Here is a tiny trained network, its code and every weight. The questions are about switching its units off for an input and a target symbol, where a switched-off unit gives its printed mean instead of its output.

import numpy as np


def w(rows, s, z=0):
    codes = np.array(rows[::2]) - 128.0
    scale = np.full(codes.shape[1], s)
    scale[-1] = z or s
    return codes * scale


def norm(h):
    return h / np.sqrt((h * h).mean(-1, keepdims=True) + 1e-5)


def f(y):
    return y / 2 * (1 + np.tanh(0.7978845608 * (y + 0.044715 * y**3)))


def softmax(a):
    e = np.exp(a - a.max(-1, keepdims=True))
    return e / e.sum(-1, keepdims=True)


def log_softmax(a):
    a = a - a.max(-1, keepdims=True)
    return a - np.log(np.exp(a).sum(-1, keepdims=True))


def net(x, mask):
    ids = ['αβγδεζηθξπτφψω'.index(c) for c in x.split()]
    T = len(ids)
    res = E[ids] + P[:T]
    r = norm(res)
    for j in range(3):
        rows = slice(4 * j, 4 * j + 4)
        q, k, v = (r @ M[0][rows].T for M in (Q, K, V))
        z = softmax(np.where(np.tri(T) > 0, q @ k.T / 4**0.5, -1e9)) @ v
        o = O[0][rows]
        res = res + np.where(mask[j], z, o[:, -1]) @ o[:, :-1]
    y = f(norm(res) @ A[0][:, :-1].T + A[0][:, -1])
    res = res + np.where(mask[3:27], y, B[0][:, -1]) @ B[0][:, :-1]
    return log_softmax(norm(res)[-1] @ U[:, :-1].T + U[:, -1])


Q, K, V, O, A, B = {}, {}, {}, {}, {}, {}
E = w([
[144,135,206,46,120,100,161,163],'α',
[79,46,93,159,248,171,134,122],'β',
[158,72,187,124,136,162,122,108],'γ',
[97,190,170,53,98,142,107,64],'δ',
[162,114,200,162,169,158,93,79],'ε',
[140,172,160,140,10,176,132,167],'ζ',
[140,208,158,165,53,146,106,140],'η',
[161,115,116,144,231,159,130,7],'θ',
[100,60,200,132,120,162,76,156],'ξ',
[68,174,167,133,157,99,42,156],'π',
[229,80,200,164,126,120,118,180],'τ',
[181,74,130,90,126,20,89,85],'φ',
[133,241,73,149,82,126,93,173],'ψ',
[182,112,113,145,20,138,101,146],'ω',
],0.019)
P = w([
[46,145,156,187,105,102,248,90],'0',
[79,158,176,171,112,120,180,104],'1',
[98,157,185,143,121,135,150,110],'2',
[117,166,173,127,126,148,131,118],'3',
[134,158,165,110,135,156,113,123],'4',
[149,147,141,97,146,160,102,133],'5',
[164,132,119,84,159,174,91,136],'6',
[127,140,123,134,159,181,120,137],'7',
],0.013)
Q[0] = w([
[125,152,160,185,145,238,5,139],'H1',
[105,130,83,137,107,180,188,160],'H1',
[177,229,109,89,102,176,138,86],'H1',
[197,171,170,64,8,163,82,146],'H1',
[189,215,101,71,50,201,105,66],'H2',
[114,110,163,115,153,27,174,129],'H2',
[67,112,95,61,110,81,123,48],'H2',
[168,147,197,140,147,214,37,143],'H2',
[69,79,78,180,162,145,154,119],'H3',
[80,152,96,123,153,85,183,101],'H3',
[160,141,85,73,63,116,207,117],'H3',
[144,157,131,154,145,232,80,96],'H3',
],0.011)
K[0] = w([
[163,102,57,106,145,168,61,177],'H1',
[77,148,145,190,145,166,178,138],'H1',
[89,145,164,47,83,171,76,134],'H1',
[155,132,107,48,53,147,106,91],'H1',
[137,139,142,23,173,178,97,113],'H2',
[84,141,121,170,63,83,168,104],'H2',
[135,176,196,117,130,119,200,140],'H2',
[196,148,79,97,106,131,57,204],'H2',
[55,120,86,184,146,136,137,141],'H3',
[94,93,180,136,87,121,172,100],'H3',
[78,136,184,92,129,175,166,96],'H3',
[148,103,103,97,128,168,6,163],'H3',
],0.012)
V[0] = w([
[151,192,154,121,104,112,140,173],'H1',
[92,144,146,144,137,254,140,164],'H1',
[126,155,51,154,93,176,127,163],'H1',
[112,106,122,212,166,51,85,129],'H1',
[153,112,181,115,187,98,165,242],'H2',
[191,200,95,171,151,103,154,104],'H2',
[164,149,205,138,126,64,65,52],'H2',
[80,152,185,119,80,178,102,190],'H2',
[203,151,123,147,105,135,236,145],'H3',
[136,153,136,181,139,44,90,156],'H3',
[102,71,99,127,77,106,146,160],'H3',
[142,180,93,58,124,99,90,194],'H3',
],0.009)
O[0] = w([
[137,118,103,97,162,147,220,99,178],'H1',
[132,171,97,200,182,69,170,100,163],'H1',
[69,155,129,113,165,175,165,133,65],'H1',
[141,69,151,131,90,104,106,187,73],'H1',
[149,191,214,209,155,111,184,206,97],'H2',
[212,113,124,84,106,121,255,104,115],'H2',
[147,50,99,178,77,156,152,127,254],'H2',
[38,56,132,130,176,109,130,175,244],'H2',
[184,126,88,53,192,153,122,166,122],'H3',
[114,107,96,95,56,188,188,162,133],'H3',
[130,142,147,73,147,79,45,176,63],'H3',
[102,82,171,100,77,72,193,137,90],'H3',
],0.0081,0.0062)
A[0] = w([
[92,108,87,112,163,175,177,101,57],'N1',
[171,130,156,3,92,37,172,62,246],'N2',
[128,92,187,35,105,73,234,111,2],'N3',
[135,118,159,123,163,106,45,168,57],'N4',
[147,115,154,188,209,106,117,86,58],'N5',
[193,81,110,148,125,179,117,194,181],'N6',
[147,132,87,218,180,130,181,187,114],'N7',
[93,32,95,181,162,114,140,196,2],'N8',
[179,104,205,163,153,146,147,114,111],'N9',
[169,108,214,36,127,96,215,135,48],'N10',
[122,112,28,170,173,103,165,162,82],'N11',
[175,69,86,95,150,34,83,105,168],'N12',
[50,154,91,149,78,99,143,220,105],'N13',
[135,162,103,167,61,198,143,227,8],'N14',
[79,168,103,219,98,126,114,111,180],'N15',
[135,200,146,130,128,41,146,20,109],'N16',
[160,179,73,143,76,166,141,97,82],'N17',
[71,197,68,128,118,147,107,182,35],'N18',
[182,205,79,142,181,48,98,91,71],'N19',
[67,158,138,50,155,142,72,51,22],'N20',
[77,157,27,199,170,147,170,118,74],'N21',
[217,149,99,101,146,171,170,165,23],'N22',
[84,202,123,93,97,206,152,133,61],'N23',
[150,132,90,78,114,29,92,171,145],'N24',
],0.011,0.0049)
B[0] = w([
[111,84,130,66,134,159,115,168,191],'N1',
[174,27,79,103,194,126,142,175,245],'N2',
[180,144,18,157,169,187,158,220,169],'N3',
[183,172,155,104,124,210,195,81,149],'N4',
[166,88,93,110,145,115,97,182,187],'N5',
[52,156,189,83,164,122,140,101,212],'N6',
[179,163,211,91,240,96,105,142,214],'N7',
[127,135,132,198,222,57,32,150,177],'N8',
[125,120,104,108,75,92,176,115,204],'N9',
[85,150,19,120,127,167,141,191,183],'N10',
[111,103,182,178,126,237,81,111,149],'N11',
[162,103,84,101,61,32,2,131,165],'N12',
[167,78,128,138,104,127,247,83,177],'N13',
[184,156,202,198,103,153,116,207,166],'N14',
[75,124,45,82,105,97,157,114,254],'N15',
[69,96,188,82,208,124,204,182,194],'N16',
[186,192,111,165,178,138,109,103,182],'N17',
[128,101,124,157,60,42,147,126,150],'N18',
[73,223,117,130,45,76,188,149,134],'N19',
[43,131,232,40,212,121,116,114,192],'N20',
[69,52,159,123,112,190,68,142,227],'N21',
[64,93,154,137,130,92,150,41,156],'N22',
[203,143,120,100,131,43,23,103,196],'N23',
[194,10,117,117,120,130,88,97,138],'N24',
],0.0096,0.0068)
U = w([
[52,135,38,120,86,174,100,70,82],'α',
[126,141,123,159,141,202,119,101,70],'β',
[130,205,83,117,147,14,133,129,216],'γ',
[161,88,99,68,79,13,79,160,187],'δ',
[157,142,79,168,179,126,182,29,140],'ε',
[131,93,132,119,155,213,126,133,4],'ζ',
[159,129,165,144,159,134,144,111,134],'η',
[195,145,121,176,124,150,150,77,201],'θ',
[80,134,105,215,190,135,31,190,89],'ξ',
[43,93,108,169,97,33,170,124,169],'π',
[173,111,215,153,187,64,204,174,39],'τ',
[119,57,197,144,59,200,183,132,111],'φ',
[117,130,53,107,136,167,186,228,212],'ψ',
[29,131,162,2,160,146,151,108,40],'ω',
],0.0088,0.0028)

Each question gives the input, a string of symbols that net reads in full, and the target symbol t.
The units are the heads (4 rows each of Q, K, V and O) and the neurons (one row each of A and B). Each row of codes is followed by its name. A weight is (code - 128) times the scale printed after its matrix; where a second scale follows, it is the last column's (O, A, B and U).
mask holds one flag per unit, heads first, then neurons. A switched-off unit (its flag False) gives its mean, the last column of its rows in O or B, instead of its output. The means were averaged over made-up inputs and are rounded, as every weight is.
A unit's drop is (log p(t) with every unit on - log p(t) with that unit switched off) / (log p(t) with every unit on - log p(t) with every unit switched off).
The circuit of an input: a set's keep is (log p(t) with only the set's units on - log p(t) with every unit switched off) / (log p(t) with every unit on - log p(t) with every unit switched off). Starting from the 12 units with the biggest drops (on a tie, the unit counted first), units are removed one at a time, each time the one whose removal leaves the highest keep (on an exact tie, the one counted first), for as long as the keep stays at least 0.8.
units of the circuit, in order: the units of the circuit, biggest drop first
unit that matters most: the unit with the biggest drop
top k neurons: the k neurons with the biggest drops, biggest first
which heads matter: for each layer, one digit per head in row order, 1 if its drop is at least 0.15 and else 0, layers parted by /
input β η ψ η, target ψ: units of the circuit, in order : H2; H3; N3
input ζ δ δ ζ β φ π, target φ: unit that matters most : H1
input ψ δ ψ ω, target ψ: units of the circuit, in order : H1; N20
input δ α ε, target ε: which heads matter : 101
input π θ α φ θ ω, target ε: units of the circuit, in order : H2; H1; N17
input ε ξ δ ψ δ ψ γ, target ψ: which heads matter : 001
input θ π δ ω β ψ, target γ: which heads matter : 110
input π θ ζ π ζ ξ ω, target π: which heads matter : 111
input π φ τ δ θ φ β ξ, target φ: units of the circuit, in order : H2; H3
input γ τ φ α ω, target τ: top 2 neurons : N14; N13
input τ δ ω η, target δ: which heads matter : 111
input ξ ε α δ ε τ φ ψ, target θ: units of the circuit, in order : H2; N17
input ξ α β ψ, target γ: top 2 neurons : N23; N18
input ζ δ ζ β π, target π: which heads matter : 001
input ω ω α ψ ζ ξ η, target π: top 3 neurons : N15; N18; N13
input ζ ζ δ δ δ ψ β β, target ξ: which heads matter : 100
input η ε φ τ β φ γ, target φ: unit that matters most : H2
input φ δ ξ, target φ: which heads matter : 100
input α π π δ θ ψ, target ε: units of the circuit, in order : H2; N17; N22
input τ ξ φ θ ψ ε ξ, target ψ: top 2 neurons : N3; N10
input φ ω ψ, target δ: unit that matters most : N23
input φ φ δ ω, target α: which heads matter : 110
input δ ζ α τ θ η, target ε: units of the circuit, in order : H2; H1
